Here is a tiny trained network, its code and every weight. The questions are about switching its units off for an input and a target symbol, where a switched-off unit gives its printed mean instead of its output.

import numpy as np


def w(rows, s, z=0):
    codes = np.array(rows[::2]) - 128.0
    scale = np.full(codes.shape[1], s)
    scale[-1] = z or s
    return codes * scale


def f(y):
    return np.maximum(y, 0)


def softmax(a):
    e = np.exp(a - a.max(-1, keepdims=True))
    return e / e.sum(-1, keepdims=True)


def log_softmax(a):
    a = a - a.max(-1, keepdims=True)
    return a - np.log(np.exp(a).sum(-1, keepdims=True))


def net(x, mask):
    ids = ['αδζθλμπστφψω'.index(c) for c in x.split()]
    T = len(ids)
    res = E[ids] + P[:T]
    u = 0
    for l in range(2):
        r = res
        for j in range(3):
            rows = slice(2 * j, 2 * j + 2)
            q, k, v = (r @ M[l][rows].T for M in (Q, K, V))
            z = softmax(np.where(np.tri(T) > 0, q @ k.T / 2**0.5, -1e9)) @ v
            o = O[l][rows]
            res = res + np.where(mask[u + j], z, o[:, -1]) @ o[:, :-1]
        u += 3
        y = f(res @ A[l][:, :-1].T + A[l][:, -1])
        res = res + np.where(mask[u : u + 12], y, B[l][:, -1]) @ B[l][:, :-1]
        u += 12
    return log_softmax(res[-1] @ U[:, :-1].T + U[:, -1])


Q, K, V, O, A, B = {}, {}, {}, {}, {}, {}
E = w([
[122,220,100],'α',
[208,234,72],'δ',
[168,103,45],'ζ',
[72,137,128],'θ',
[70,206,173],'λ',
[196,2,249],'μ',
[136,59,138],'π',
[55,106,207],'σ',
[124,158,146],'τ',
[174,16,154],'φ',
[102,17,141],'ψ',
[164,126,158],'ω',
],0.0074)
P = w([
[55,214,60],'0',
[227,139,247],'1',
[218,130,254],'2',
[211,119,248],'3',
[207,115,250],'4',
[204,108,251],'5',
[204,112,254],'6',
[208,115,244],'7',
[203,101,250],'8',
[195,105,237],'9',
[199,99,247],'10',
],0.0034)
Q[0] = w([
[160,97,159],'L0H1',
[31,155,58],'L0H1',
[234,71,253],'L0H2',
[122,202,112],'L0H2',
[105,111,186],'L0H3',
[129,156,166],'L0H3',
],0.024)
K[0] = w([
[86,172,94],'L0H1',
[205,2,241],'L0H1',
[9,82,4],'L0H2',
[180,184,110],'L0H2',
[143,120,176],'L0H3',
[179,161,177],'L0H3',
],0.022)
V[0] = w([
[220,88,132],'L0H1',
[148,127,124],'L0H1',
[103,116,102],'L0H2',
[246,174,255],'L0H2',
[136,131,133],'L0H3',
[120,120,119],'L0H3',
],0.0051)
O[0] = w([
[193,159,112,2],'L0H1',
[140,132,104,164],'L0H1',
[119,100,116,125],'L0H2',
[146,253,175,105],'L0H2',
[131,115,125,174],'L0H3',
[119,131,126,61],'L0H3',
],0.0045,0.00046)
A[0] = w([
[82,70,232,30],'L0N1',
[11,188,136,73],'L0N2',
[34,94,160,129],'L0N3',
[132,107,46,72],'L0N4',
[105,118,132,76],'L0N5',
[182,115,132,3],'L0N6',
[47,177,55,104],'L0N7',
[112,111,114,86],'L0N8',
[123,109,5,139],'L0N9',
[142,92,8,56],'L0N10',
[23,81,11,145],'L0N11',
[1,212,16,88],'L0N12',
],0.0069,0.0043)
B[0] = w([
[71,202,151,245],'L0N1',
[181,95,213,154],'L0N2',
[113,189,179,254],'L0N3',
[193,146,138,131],'L0N4',
[128,142,149,128],'L0N5',
[116,161,150,128],'L0N6',
[201,134,190,161],'L0N7',
[127,160,134,128],'L0N8',
[179,58,125,203],'L0N9',
[187,157,80,137],'L0N10',
[177,75,233,174],'L0N11',
[254,121,245,180],'L0N12',
],0.014,0.00083)
Q[1] = w([
[160,123,73],'L1H1',
[153,97,105],'L1H1',
[51,148,49],'L1H2',
[132,143,145],'L1H2',
[119,76,2],'L1H3',
[111,84,108],'L1H3',
],0.043)
K[1] = w([
[131,190,65],'L1H1',
[86,173,78],'L1H1',
[6,214,70],'L1H2',
[171,116,157],'L1H2',
[231,91,253],'L1H3',
[95,127,177],'L1H3',
],0.029)
V[1] = w([
[175,96,139],'L1H1',
[154,70,166],'L1H1',
[133,254,142],'L1H2',
[197,125,54],'L1H2',
[176,122,171],'L1H3',
[168,134,201],'L1H3',
],0.0089)
O[1] = w([
[78,135,108,222],'L1H1',
[45,156,61,228],'L1H1',
[84,222,146,145],'L1H2',
[127,188,2,117],'L1H2',
[61,159,78,229],'L1H3',
[47,150,30,253],'L1H3',
],0.0062,0.0049)
A[1] = w([
[151,208,170,127],'L1N1',
[164,125,208,181],'L1N2',
[249,175,163,78],'L1N3',
[146,104,144,3],'L1N4',
[27,137,107,89],'L1N5',
[138,123,138,78],'L1N6',
[109,85,72,27],'L1N7',
[99,48,121,63],'L1N8',
[61,47,124,129],'L1N9',
[107,165,112,167],'L1N10',
[253,85,157,120],'L1N11',
[182,138,81,178],'L1N12',
],0.011,0.0054)
B[1] = w([
[193,149,185,227],'L1N1',
[87,198,175,188],'L1N2',
[45,133,181,176],'L1N3',
[157,157,108,128],'L1N4',
[228,27,150,253],'L1N5',
[145,133,100,128],'L1N6',
[170,86,182,150],'L1N7',
[52,113,100,151],'L1N8',
[25,97,129,204],'L1N9',
[191,130,116,242],'L1N10',
[5,136,79,164],'L1N11',
[92,165,76,211],'L1N12',
],0.019,0.0052)
U = w([
[232,180,77,204],'α',
[117,232,107,199],'δ',
[146,95,2,174],'ζ',
[164,104,130,173],'θ',
[166,130,162,97],'λ',
[107,119,198,67],'μ',
[111,122,113,117],'π',
[166,90,213,4],'σ',
[131,135,110,143],'τ',
[80,117,117,96],'φ',
[111,84,149,90],'ψ',
[131,146,119,167],'ω',
],0.0069,0.0044)

Each question gives the input, a string of symbols that net reads in full, and the target symbol t.
The units are the heads (2 rows each of Q, K, V and O) and the neurons (one row each of A and B). Each row of codes is followed by its name. A weight is (code - 128) times the scale printed after its matrix; where a second scale follows, it is the last column's (O, A, B and U).
mask holds one flag per unit, layer by layer, with each layer's heads first. A switched-off unit (its flag False) gives its mean, the last column of its rows in O or B, instead of its output. The means were averaged over made-up inputs and are rounded, as every weight is.
A unit's drop is (log p(t) with every unit on - log p(t) with that unit switched off) / (log p(t) with every unit on - log p(t) with every unit switched off).
unit that matters most: the unit with the biggest drop
k most important neurons: the k neurons with the biggest drops, biggest first
k most important neurons of layer l: the k neurons of layer l with the biggest drops, biggest first
drop of u: that unit's drop, to one decimal
input ψ ζ μ, target φ: unit that matters most	L1H2
input δ ω λ ψ δ δ ζ ψ δ σ θ, target α: 2 most important neurons	[L0N12 L1N9]
input τ φ δ ψ δ ω τ σ, target σ: 2 most important neurons	[L1N5 L0N12]
input ψ ψ ψ δ δ ζ δ τ τ σ ψ, target φ: 3 most important neurons	[L1N9 L0N11 L1N8]
input ζ θ λ, target ζ: 3 most important neurons of layer 1	[L1N1 L1N2 L1N3]
input ζ ζ ζ σ θ σ δ ζ θ ω α, target ζ: 2 most important neurons	[L0N9 L1N1]
input ζ σ α, target ζ: 2 most important neurons	[L1N1 L0N9]
input σ θ μ, target μ: 2 most important neurons	[L0N1 L1N2]
input σ α φ σ τ ψ μ θ α δ, target δ: 3 most important neurons of layer 1	[L1N5 L1N2 L1N11]
input δ σ ζ δ τ α λ α ζ ζ λ, target α: 2 most important neurons	[L0N12 L1N9]
input σ ψ ζ τ ψ, target μ: 2 most important neurons	[L0N11 L0N12]
input ψ δ π ψ, target φ: 4 most important neurons of layer 1	[L1N9 L1N8 L1N1 L1N10]
input θ δ σ μ δ π ψ, target ψ: 2 most important neurons	[L1N9 L1N5]
input δ λ ζ φ θ τ ζ, target α: 2 most important neurons of layer 1	[L1N9 L1N10]
input ψ ζ ω τ δ ζ, target φ: 2 most important neurons of layer 0	[L0N11 L0N9]
input δ δ λ λ σ φ ψ ψ ω, target α: unit that matters most	L0N12
input ζ δ θ π, target ζ: 2 most important neurons of layer 0	[L0N9 L0N10]
input ψ δ α δ δ θ μ α ζ, target φ: 2 most important neurons	[L0N11 L1N11]
input δ ω μ ω π ζ, target ζ: 2 most important neurons of layer 0	[L0N12 L0N9]
input ω δ ζ δ φ δ δ φ, target φ: unit that matters most	L1N11
input δ φ σ α θ ζ φ α, target α: drop of L1H2	0.3
input ζ δ δ ζ δ σ ψ ζ τ, target ζ: drop of L1H2	0.5
input ζ λ δ, target ζ: drop of L0N9	0.4
